Below is a small trained network, with its code and all its weights. Each question gives an input and a class and asks what happens when units are switched off, that is, made to give their printed mean instead of their output.

import numpy as np


def w(rows, s, z=0):
    codes = np.array(rows[::2]) - 128.0
    scale = np.full(codes.shape[1], s)
    scale[-1] = z or s
    return codes * scale


def f(y):
    return np.maximum(y, 0)


def log_softmax(a):
    a = a - a.max(-1, keepdims=True)
    return a - np.log(np.exp(a).sum(-1, keepdims=True))


def net(x, mask):
    res = np.array(x, float).reshape(1, 7) / 4 @ E
    y = f(res @ A[0][:, :-1].T + A[0][:, -1])
    res = res + np.where(mask, y, B[0][:, -1]) @ B[0][:, :-1]
    return log_softmax(res[-1] @ U[:, :-1].T + U[:, -1])


A, B = {}, {}
E = w([
[129,130,125,138,134,131,121],'x0',
[132,135,116,129,121,125,129],'x1',
[73,125,82,71,111,182,5],'x2',
[125,124,135,118,125,126,135],'x3',
[169,151,114,70,218,35,90],'x4',
[126,127,130,137,138,133,122],'x5',
[155,230,214,134,100,141,67],'x6',
],0.016)
A[0] = w([
[123,76,127,107,64,138,116,151],'n1',
[210,136,166,135,195,59,178,148],'n2',
[178,119,146,184,103,114,163,182],'n3',
[156,140,170,154,104,196,190,137],'n4',
[94,126,108,160,181,71,194,139],'n5',
[76,69,98,149,87,156,122,155],'n6',
[143,125,124,38,149,136,99,94],'n7',
[113,217,191,130,80,168,67,160],'n8',
[133,167,100,112,171,123,99,98],'n9',
[125,103,117,100,164,68,45,72],'n10',
[156,8,62,132,136,121,137,254],'n11',
[69,67,93,148,120,128,149,181],'n12',
[127,108,157,173,87,122,163,165],'n13',
[68,122,109,139,70,200,115,152],'n14',
[153,234,196,152,131,56,131,139],'n15',
[109,140,151,207,94,141,197,209],'n16',
[152,126,154,206,112,146,194,192],'n17',
[64,75,68,98,77,127,134,199],'n18',
[114,105,162,177,86,130,154,178],'n19',
[123,68,91,122,136,168,129,158],'n20',
],0.015,0.0087)
B[0] = w([
[117,141,162,153,144,165,120,175],'n1',
[153,227,162,168,137,92,170,236],'n2',
[175,109,114,111,186,127,153,192],'n3',
[146,99,111,95,115,180,117,193],'n4',
[71,160,144,128,136,66,194,206],'n5',
[159,132,157,186,146,205,127,204],'n6',
[114,87,63,113,218,190,105,182],'n7',
[98,115,136,104,82,167,11,254],'n8',
[175,99,114,98,165,129,125,172],'n9',
[130,105,52,96,198,109,135,200],'n10',
[70,162,102,207,192,56,225,248],'n11',
[160,117,138,205,193,138,139,206],'n12',
[142,80,67,128,148,141,131,183],'n13',
[117,165,192,196,86,198,84,218],'n14',
[217,178,194,125,157,182,104,226],'n15',
[136,74,77,95,167,139,75,215],'n16',
[125,83,75,73,172,123,134,212],'n17',
[113,123,127,152,159,206,141,217],'n18',
[143,77,81,100,141,137,77,187],'n19',
[142,144,139,176,184,191,151,187],'n20',
],0.012,0.024)
U = w([
[115,76,45,141,174,116,142,189],'0',
[202,183,219,198,146,159,127,252],'1',
[192,102,104,6,127,138,68,51],'2',
[77,127,175,147,9,154,62,51],'3',
[130,186,151,154,134,40,179,36],'4',
],0.013,0.0012)

Each question gives the input, the list of numbers given to net, and the class t.
The units are the neurons (one row each of A and B). Each row of codes is followed by its name. A weight is (code - 128) times the scale printed after its matrix; where a second scale follows, it is the last column's (A, B and U).
mask holds one flag per neuron, in row order. A switched-off neuron (its flag False) gives its mean, the last column of its row in B, instead of its output. The means were averaged over made-up inputs and are rounded, as every weight is.
A unit's drop is (log p(t) with every unit on - log p(t) with that unit switched off) / (log p(t) with every unit on - log p(t) with every unit switched off).
most important unit: the unit with the biggest drop
top k neurons: the k neurons with the biggest drops, biggest first
drop of u: that unit's drop, to one decimal
input [1,5,8,6,-4,4,0], class 1: most important unit	n6
input [2,6,7,7,-4,-4,1], class 3: top 4 neurons	[n8 n15 n2 n11]
input [-2,0,-7,5,0,4,-3], class 0: top 3 neurons	[n16 n17 n13]
input [7,7,2,-7,-7,-2,-6], class 1: top 2 neurons	[n14 n6]
input [1,-4,1,5,6,-7,3], class 2: top 3 neurons	[n11 n14 n10]
input [-8,-6,8,-5,0,2,-2], class 1: top 2 neurons	[n14 n17]
input [-8,-2,-3,5,-5,-6,0], class 0: top 2 neurons	[n8 n15]
input [-6,1,1,6,-5,-5,8], class 3: drop of n8	0.2
input [7,3,-2,-6,-3,-2,0], class 0: drop of n8	0.1
input [-3,-3,-1,-8,1,0,-6], class 4: drop of n11	0.1
input [7,-6,1,-1,-7,1,-8], class 1: drop of n14	1.5
